How the nodes are linked:
+: QM->QH, TN->ZZ, RR->DZ, HN->ZS, ZH->SM, FB->TP, QG->DR, SC->TR, MF->SG, JH->NH, PB->PN, JD->TM, GZ->MG, SR->CG, HP->RR, SF->FZ, QZ->FQ, TB->CJ, HH->RZ, GL->BS, ZB->MN, TR->SQ, JB->SC, PQ->PM, HR->JD, HF->JT, JT->HJ, BG->ZQ, DG->HP, CF->LT, LQ->PJ, SD->MT, BF->FJ, PN->MJ, NB->HL, CD->ZC, MC->NB, MT->CR, FQ->ML, SM->ZG, MQ->LL, QJ->LJ, MP->ZD, LF->ZB, JQ->TG, LT->SF, CZ->FS, GG->CQ, JM->GM, FS->GL, ZC->BF, HJ->SR, MG->MF, RZ->TD, HD->HM, BS->PQ, HM->QN, CG->DG, CT->PH, QH->DQ, TM->JM, LL->MP, TG->DN, GF->ZL, ZZ->QR, TP->HF, ZG->TQ, SQ->JQ, RQ->CD, GN->MC, TQ->PB, PH->DJ, CR->GF, CJ->TN, MS->BG, MN->HH, ZS->LQ, ML->JZ, PM->QG, FZ->GN, DS->ZH, DQ->NF, DJ->MS, CM->CZ, NH->JF, ZD->GZ, ZM->JH, QR->QZ, ZQ->QJ, MJ->LM, GM->PG, FP->HN, DN->CF, RH->SD, DR->RH, CQ->FB, PG->GG, TD->QM, JF->MQ, LJ->HR, HL->ZM, JZ->FG, PJ->DS, SG->RQ, FJ->LF, ZL->JB, DZ->HD, QN->FP, NF->CT, LM->TB, FG->CM
*: QM->DG, TN->JQ, RR->JZ, HN->BS, ZH->RH, FB->LM, QG->MQ, SC->CD, MF->TM, JH->PH, PB->GF, JD->ZH, GZ->HR, SR->QR, HP->ML, SF->RZ, QZ->CF, TB->TR, HH->HJ, GL->ZM, ZB->HF, TR->ZC, JB->RQ, PQ->NH, HR->DS, HF->CJ, JT->TN, BG->HN, DG->FQ, CF->MN, LQ->PM, SD->ZD, BF->CQ, PN->ZL, NB->DQ, CD->PG, MC->QH, MT->GZ, FQ->LT, SM->SD, MQ->BG, QJ->LQ, MP->QJ, LF->TP, JQ->FJ, LT->HH, CZ->NB, GG->PN, JM->ZG, FS->HL, ZC->GG, HJ->ZZ, MG->JD, RZ->SR, HD->CM, BS->JH, HM->CZ, CG->QZ, CT->HD, QH->HP, TM->SM, LL->ZQ, TG->LF, GF->MF, ZZ->TG, TP->TB, ZG->MT, SQ->BF, RQ->GM, GN->QM, TQ->CR, PH->HM, CR->MG, CJ->SQ, MS->FP, MN->JT, ZS->PQ, ML->SF, PM->JF, FZ->TD, DS->DR, DQ->RR, DJ->QN, CM->MC, NH->DJ, ZD->LJ, ZM->CT, QR->DN, ZQ->ZS, MJ->JB, GM->TQ, FP->GL, DN->ZB, RH->MP, DR->LL, CQ->MJ, PG->PB, TD->CG, JF->MS, LJ->PJ, HL->NF, JZ->FZ, PJ->QG, SG->JM, FJ->FB, ZL->SG, DZ->FG, QN->FS, NF->DZ, LM->SC, FG->GN
~: QM->GN, TN->JT, RR->DQ, HN->BG, ZH->JD, FB->FJ, QG->PJ, SC->LM, MF->GF, JH->BS, PB->PG, JD->MG, GZ->MT, SR->RZ, HP->QH, SF->ML, QZ->CG, TB->TP, HH->LT, GL->FP, ZB->DN, TR->TB, JB->MJ, PQ->ZS, HR->GZ, HF->ZB, JT->MN, BG->MQ, DG->QM, CF->QZ, LQ->QJ, SD->SM, BF->SQ, PN->GG, NB->CZ, CD->SC, MC->CM, MT->ZG, FQ->DG, SM->TM, MQ->QG, QJ->MP, MP->RH, LF->TG, JQ->TN, LT->FQ, CZ->HM, GG->ZC, JM->SG, FS->QN, ZC->TR, HJ->HH, MG->CR, RZ->SF, HD->CT, BS->HN, HM->PH, CG->TD, CT->ZM, QH->MC, TM->MF, LL->DR, TG->ZZ, GF->PB, ZZ->HJ, TP->LF, ZG->JM, SQ->CJ, RQ->JB, GN->FG, TQ->GM, PH->JH, CR->TQ, CJ->HF, MS->JF, MN->CF, ZS->ZQ, ML->HP, PM->LQ, FZ->JZ, DS->HR, DQ->NB, DJ->NH, CM->HD, NH->PQ, ZD->SD, ZM->GL, QR->SR, ZQ->LL, MJ->CQ, GM->RQ, FP->MS, DN->QR, RH->ZH, DR->DS, CQ->BF, PG->CD, TD->FZ, JF->PM, LJ->ZD, HL->FS, JZ->RR, PJ->LJ, SG->ZL, FJ->JQ, ZL->PN, DZ->NF, QN->DJ, NF->HL, LM->FB, FG->DZ
^: QM->FZ, TN->HF, RR->QH, HN->MS, ZH->HR, FB->BF, QG->LQ, SC->MJ, MF->CR, JH->GL, PB->GM, JD->GZ, GZ->SD, SR->HH, HP->QM, SF->FQ, QZ->SR, TB->FB, HH->CF, GL->QN, ZB->TG, TR->LM, JB->PN, PQ->HN, HR->ZD, HF->LF, JT->ZB, BG->JF, DG->TD, CF->QR, LQ->ZQ, SD->ZH, BF->TR, PN->PG, NB->CM, CD->JB, MC->FG, MT->SM, FQ->CG, SM->JD, MQ->PM, QJ->LL, MP->DR, LF->JQ, JQ->CJ, LT->QZ, CZ->HD, GG->CD, JM->MF, FS->HM, ZC->SC, HJ->MN, MG->MT, RZ->LT, HD->NF, BS->FP, HM->CT, CG->RZ, CT->HL, QH->GN, TM->MG, LL->QG, TG->TN, GF->TQ, ZZ->JT, TP->FJ, ZG->TM, SQ->TB, RQ->ZL, GN->JZ, TQ->JM, PH->ZM, CR->ZG, CJ->TP, MS->NH, MN->DN, ZS->BG, ML->DG, PM->ZS, FZ->ML, DS->LJ, DQ->MC, DJ->JH, CM->DZ, NH->BS, ZD->RH, ZM->FS, QR->HJ, ZQ->MQ, MJ->GG, GM->SG, FP->DJ, DN->ZZ, RH->DS, DR->PJ, CQ->ZC, PG->RQ, TD->SF, JF->PQ, LJ->MP, HL->CZ, JZ->HP, PJ->QJ, SG->GF, FJ->SQ, ZL->PB, DZ->DQ, QN->PH, NF->NB, LM->CQ, FG->RR
!: QM->SF, TN->TP, RR->QM, HN->DJ, ZH->LJ, FB->ZC, QG->ZS, SC->PN, MF->MT, JH->FS, PB->JM, JD->ZD, GZ->RH, SR->MN, HP->TD, SF->QZ, QZ->HJ, TB->CQ, HH->DN, GL->HM, ZB->JQ, TR->MJ, JB->PB, PQ->FP, HR->MP, HF->FJ, JT->LF, BG->NH, DG->RZ, CF->ZZ, LQ->BG, SD->DS, BF->SC, PN->GM, NB->FG, CD->ZL, MC->JZ, MT->ZH, FQ->SR, SM->HR, MQ->PQ, QJ->MQ, MP->QG, LF->SQ, JQ->TB, LT->QR, CZ->DZ, GG->RQ, JM->MG, FS->HD, ZC->JB, HJ->ZB, MG->SD, RZ->CF, HD->DQ, BS->QN, HM->NF, CG->HH, CT->NB, QH->FZ, TM->GZ, LL->PM, TG->CJ, GF->ZG, ZZ->HF, TP->BF, ZG->JD, SQ->LM, RQ->GF, GN->ML, TQ->TM, PH->HL, CR->SM, CJ->FB, MS->JH, MN->TG, ZS->MS, ML->CG, PM->HN, FZ->FQ, DS->QJ, DQ->GN, DJ->ZM, CM->RR, NH->GL, ZD->DR, ZM->CZ, QR->JT, ZQ->JF, MJ->PG, GM->MF, FP->PH, DN->TN, RH->PJ, DR->LQ, CQ->CD, PG->SG, TD->LT, JF->BS, LJ->LL, HL->CM, JZ->DG, PJ->ZQ, SG->CR, FJ->TR, ZL->TQ, DZ->QH, QN->CT, NF->MC, LM->GG, FG->HP

In the rows, 482 means zero.

The rows follow the links: the fewer symbols apart two nodes are, the more alike their rows tend to be.

Each row is also shifted at random along 7 hidden directions that mean nothing.

Some nodes, each with a row of numbers:
ZC
457	539	428	409	446	508	372	508	486	405	462	527	531	428	462	628	404	580	501	546	332	385	424	566	563	473	486	542	481	484	547	289	427	483	459	411	409
GM
259	453	392	584	468	582	552	485	532	505	624	467	262	375	478	497	482	512	406	407	648	689	575	514	495	543	603	519	395	486	313	523	516	601	548	599	492
MC
662	568	578	532	569	456	539	480	447	439	544	496	547	549	440	469	587	467	493	408	490	477	483	327	473	483	448	561	327	452	543	521	484	513	434	384	485
FS
474	570	497	503	583	484	432	408	408	451	553	489	534	541	412	456	558	490	515	521	483	388	437	453	502	494	405	561	471	496	559	459	521	407	376	387	472
JD
697	512	534	542	484	575	376	325	506	363	381	391	426	412	547	437	547	458	467	513	517	479	474	511	499	501	560	362	315	444	478	343	456	461	500	292	567
FB
612	649	404	457	515	475	432	494	459	454	587	552	453	616	495	581	487	633	518	503	553	419	495	514	582	527	481	526	639	502	371	493	524	552	476	653	334
SQ
736	396	428	468	378	532	390	608	497	502	399	581	492	432	473	509	414	439	519	507	422	445	403	532	508	503	458	518	534	537	538	402	454	414	456	427	399
RZ
224	567	495	690	498	637	495	609	426	516	615	615	414	493	507	564	602	520	566	433	631	566	493	399	527	627	483	698	449	557	413	542	595	498	394	488	347
DS
355	543	353	302	553	424	388	329	453	321	548	456	483	461	309	507	460	530	416	516	392	449	493	501	513	393	527	487	322	408	533	354	447	524	452	444	506
QH
435	517	685	558	518	371	544	552	503	612	394	508	632	597	511	370	539	379	497	432	392	336	371	391	444	472	314	518	570	507	631	530	415	390	448	321	483
ZH
476	423	589	503	451	429	506	424	526	523	340	424	490	616	596	350	596	411	435	539	503	511	487	475	415	496	471	339	505	485	459	549	494	440	576	436	587
QR
587	373	575	496	443	375	590	668	497	553	387	648	587	616	459	459	648	340	474	484	359	607	492	304	373	478	448	622	334	505	544	613	527	478	475	393	482
HN
262	481	636	589	402	589	496	587	451	605	402	482	553	485	588	428	465	468	483	406	504	436	375	443	494	567	407	532	590	552	597	504	428	373	504	420	494
ZQ
588	557	500	417	482	477	491	501	404	581	527	474	570	580	487	497	423	592	446	492	447	404	436	510	515	510	399	563	708	530	552	529	475	416	500	615	466
PB
655	532	501	557	572	450	479	386	541	446	542	490	390	481	393	408	623	419	394	469	476	532	485	451	476	485	497	540	264	462	480	417	467	516	465	302	516
RQ
580	424	501	678	437	663	521	514	556	488	603	440	343	420	562	504	501	542	443	495	619	539	439	558	514	598	455	508	442	551	454	408	488	523	530	368	496
JQ
419	462	480	608	507	494	495	445	570	500	479	454	336	355	505	430	490	393	491	432	563	538	520	518	482	477	539	410	423	454	369	460	468	522	478	430	484
CR
690	451	468	338	460	321	455	512	474	539	317	604	531	575	378	373	578	340	393	451	338	575	506	379	421	422	544	532	380	451	518	555	459	437	504	502	503
JB
651	521	439	371	488	392	473	544	501	432	557	574	558	642	388	546	504	561	433	538	361	426	423	463	514	466	411	583	449	496	567	416	450	538	493	445	414
LM
577	407	465	438	354	520	400	587	506	509	350	521	552	445	560	576	360	519	529	584	344	381	391	609	510	491	438	470	656	534	549	362	439	400	506	453	433
TG
553	448	405	490	443	516	551	554	545	468	622	446	419	457	520	568	335	596	508	464	585	462	488	561	523	495	451	424	616	505	406	480	462	606	539	625	414
FJ
295	569	468	480	486	381	483	570	499	614	480	577	473	585	499	482	464	507	491	455	476	438	475	509	524	499	448	533	710	514	404	557	482	485	491	640	358
SR
722	426	536	576	489	522	477	499	483	435	428	515	500	439	509	512	584	411	547	547	440	516	492	446	437	497	490	520	326	484	498	448	537	449	423	303	506
PG
514	390	489	472	469	458	459	396	581	441	412	393	444	334	475	470	429	424	432	555	354	462	459	601	460	415	495	386	381	444	523	312	410	477	516	296	580
HL
755	333	437	382	430	482	493	563	402	474	455	551	576	522	409	474	497	425	502	538	431	540	478	416	410	465	451	544	441	514	574	563	550	408	434	496	502
LT
565	401	565	643	479	551	477	426	514	492	372	405	452	355	624	473	522	399	579	576	494	475	505	559	430	493	492	373	490	484	426	444	540	401	443	342	554
TM
688	664	632	634	542	514	459	348	502	565	455	380	440	587	667	415	567	564	468	509	589	376	456	568	542	564	441	390	693	501	400	470	486	436	533	475	512

The symbols that take the first to the second take the third to the fourth, perhaps in another order. What is the fourth?
Answers are names.
556	352	517	533	396	567	489	545	485	511	475	493	481	565	511	412	541	461	433	539	532	524	409	481	445	560	405	502	473	568	565	489	505	419	524	381	525
: 844	495	432	417	486	553	447	415	404	414	530	447	481	438	426	499	471	529	446	466	516	530	502	455	492	483	538	503	385	463	515	467	492	483	472	512	531
:: 681	520	506	447	460	523	484	541	394	528	497	534	552	559	448	469	515	511	438	432	479	515	448	394	485	526	466	618	481	519	568	546	480	438	479	527	474
: DJ

551	582	318	333	542	426	411	337	467	373	517	486	370	399	346	506	475	502	411	425	481	596	603	474	515	414	676	470	307	377	362	450	477	590	489	618	486
: 308	618	424	421	479	458	490	435	462	513	513	462	415	572	554	526	461	619	451	440	588	535	576	512	537	508	583	433	645	462	300	578	508	567	576	791	443
:: 783	507	531	537	529	424	574	441	568	467	571	381	467	567	570	499	466	554	505	522	547	398	495	537	483	472	403	347	598	475	411	501	484	577	533	509	490
: HF

461	503	507	514	547	415	549	375	581	450	517	340	439	397	542	509	404	516	497	504	475	412	529	581	484	413	483	321	530	419	394	428	445	570	523	481	527
: 534	512	558	605	542	465	501	441	483	514	453	476	468	530	570	454	602	440	560	535	534	472	527	486	446	504	467	447	532	483	390	544	574	447	432	451	484
:: 385	595	490	503	552	455	523	456	483	450	564	463	503	495	525	608	483	595	532	524	458	437	535	504	520	470	481	502	531	452	410	467	521	557	462	541	446
: ML

643	486	491	553	524	417	497	530	531	500	485	594	420	531	406	393	611	352	462	412	513	554	484	379	462	490	488	549	329	480	457	522	480	510	445	386	428
: 696	479	434	585	476	568	442	412	526	418	477	439	325	398	565	491	513	477	524	495	629	557	557	546	502	519	591	366	446	462	305	461	536	535	496	514	477
:: 537	565	553	403	471	392	424	433	486	533	345	458	568	606	560	446	478	514	456	526	389	358	434	533	498	465	450	402	658	482	513	458	426	414	538	509	496
: HR

231	651	464	414	640	306	533	368	524	410	564	453	489	469	402	562	489	530	465	454	372	440	571	464	506	367	534	478	381	368	412	441	453	621	461	510	476
: 472	456	512	503	496	428	554	549	490	476	468	557	509	518	472	528	583	434	502	493	424	585	549	386	424	471	520	561	342	460	452	545	537	531	459	462	480
:: 455	518	457	421	565	280	541	419	562	512	481	462	454	529	439	426	471	425	464	457	445	455	541	491	455	378	488	379	530	410	385	535	455	565	509	564	476
: JT

39	391	523	508	366	554	487	590	498	589	420	503	501	499	552	463	442	491	440	504	461	493	402	529	476	546	430	518	594	563	552	475	451	408	545	470	489
: 449	532	582	518	431	441	510	635	452	619	394	665	523	738	507	382	695	419	411	412	498	608	461	301	452	584	480	642	457	544	494	658	511	447	530	520	430
:: 335	641	545	567	575	522	482	369	432	568	568	405	466	469	502	467	509	576	443	483	507	422	467	543	534	528	437	560	600	501	493	461	488	419	465	486	517
: DS

384	576	529	567	500	485	502	412	496	575	447	446	375	519	590	420	570	489	433	438	593	575	559	492	491	532	572	442	546	471	316	572	513	500	555	604	510
: 398	453	459	482	453	421	556	529	523	634	482	507	408	536	507	421	486	465	401	451	516	588	519	513	458	505	504	500	606	510	390	607	491	498	569	650	484
:: 365	423	567	668	473	586	557	510	527	492	506	430	406	387	566	437	490	415	524	382	645	542	493	423	455	533	490	422	408	485	441	526	478	515	484	414	510
: DQ

227	424	412	491	396	611	502	560	458	528	608	463	438	511	524	532	387	622	447	515	587	493	441	574	526	571	430	518	658	576	481	500	505	487	547	616	455
: 454	504	426	316	463	474	426	429	420	437	423	441	546	362	414	525	354	509	458	433	378	467	491	484	495	406	561	467	448	422	549	431	410	461	483	558	525
:: 434	634	446	355	553	393	394	331	463	355	457	470	486	563	416	477	555	525	431	479	438	465	527	436	522	431	574	444	355	397	454	424	458	535	492	494	492
: LL

408	534	509	405	490	410	420	370	496	447	338	451	490	507	503	429	531	449	436	498	416	486	511	480	471	436	567	386	417	418	458	444	445	473	526	461	546
: 480	487	490	470	491	412	503	497	535	559	506	506	470	518	431	440	495	471	403	488	405	469	443	523	482	473	434	537	512	502	519	456	442	479	513	444	479
:: 744	466	561	587	442	621	515	505	428	511	487	471	463	493	552	440	557	480	457	422	612	581	479	393	466	582	498	530	420	520	498	561	517	448	507	469	533
: RH

350	483	446	507	473	494	591	536	511	461	587	460	448	470	550	616	432	592	515	487	540	545	567	500	489	485	516	470	524	469	357	536	525	624	526	642	450
: 462	375	480	478	436	465	529	585	550	483	458	520	492	385	440	513	424	414	477	457	389	516	458	466	448	443	474	511	375	477	543	431	423	521	487	392	480
:: 886	661	450	468	547	633	382	324	405	292	627	365	476	430	466	564	428	667	504	447	602	372	454	494	600	516	509	455	419	448	521	343	450	530	447	458	480
: NH

244	459	338	255	427	427	439	481	454	418	513	475	518	538	412	550	346	593	439	527	418	450	481	550	517	432	496	438	569	470	498	455	449	530	543	656	459
: 655	471	476	399	453	447	453	467	475	405	449	516	509	660	455	432	585	481	427	515	493	519	477	406	460	497	487	452	383	481	504	513	493	506	529	468	502
:: 563	626	610	681	563	615	446	403	455	427	585	425	464	568	545	414	613	525	510	440	676	384	402	422	539	597	393	481	441	519	527	449	495	460	430	306	474
: NH

487	573	440	494	519	435	473	438	504	480	493	502	398	547	539	502	535	521	502	489	563	523	572	508	510	494	561	432	551	457	298	546	540	548	504	638	425
: 460	592	553	488	519	411	443	380	489	551	363	463	470	520	535	407	556	458	436	469	443	464	500	495	490	473	530	449	523	453	444	484	454	441	516	484	514
:: 257	464	511	475	465	513	469	392	490	459	421	346	481	409	564	438	384	487	503	464	542	423	485	533	482	454	497	305	557	452	468	469	442	463	515	514	551
: JZ

701	373	442	457	440	493	399	574	456	447	403	590	551	454	401	472	473	369	559	517	409	432	406	449	458	468	429	530	430	514	594	437	488	385	380	352	417
: 720	359	479	548	374	648	480	586	509	428	495	445	506	326	569	639	343	564	565	563	443	430	420	587	503	516	438	472	506	529	547	342	469	476	479	383	477
:: 372	385	453	395	407	462	485	473	500	456	414	458	476	553	517	439	483	479	434	525	495	547	506	493	442	474	514	379	480	480	459	522	485	495	573	547	534
: LL

204	420	624	490	498	393	553	488	474	605	308	460	594	378	501	424	501	332	483	459	297	499	494	436	382	399	477	508	440	442	571	527	449	375	454	376	596
: 691	429	470	516	504	529	484	432	449	387	534	456	447	577	467	391	585	438	501	486	665	540	507	395	441	520	479	403	370	489	457	564	556	496	462	458	507
:: 508	441	420	410	511	406	476	435	539	376	486	511	435	444	358	486	549	417	402	497	378	585	528	442	451	416	566	500	186	415	488	405	460	568	487	362	525
: TB

366	490	455	390	531	388	480	450	424	500	499	483	552	595	424	435	491	476	504	524	466	419	489	472	456	443	417	466	593	484	500	564	522	431	442	564	474
: 489	361	415	353	360	533	498	560	423	458	412	512	502	409	451	486	406	453	442	394	496	637	526	387	442	466	593	483	376	461	500	564	468	503	532	619	524
:: 169	479	487	459	536	309	564	452	551	566	467	516	419	514	407	396	577	386	371	452	406	601	558	453	425	425	535	519	386	435	412	552	471	542	536	503	528
: TR

488	328	326	500	340	688	491	586	525	374	620	476	339	322	484	637	352	598	459	494	588	626	492	563	522	547	558	497	374	524	433	386	483	607	555	525	454
: 689	361	460	376	377	391	518	687	489	483	419	690	562	696	416	489	608	414	434	515	371	615	473	336	416	499	476	609	337	524	541	575	511	522	523	481	428
:: 275	504	522	502	474	470	491	549	483	533	451	505	560	433	530	597	428	522	547	539	348	404	461	540	496	468	436	542	588	498	514	430	483	446	450	464	450
: RZ

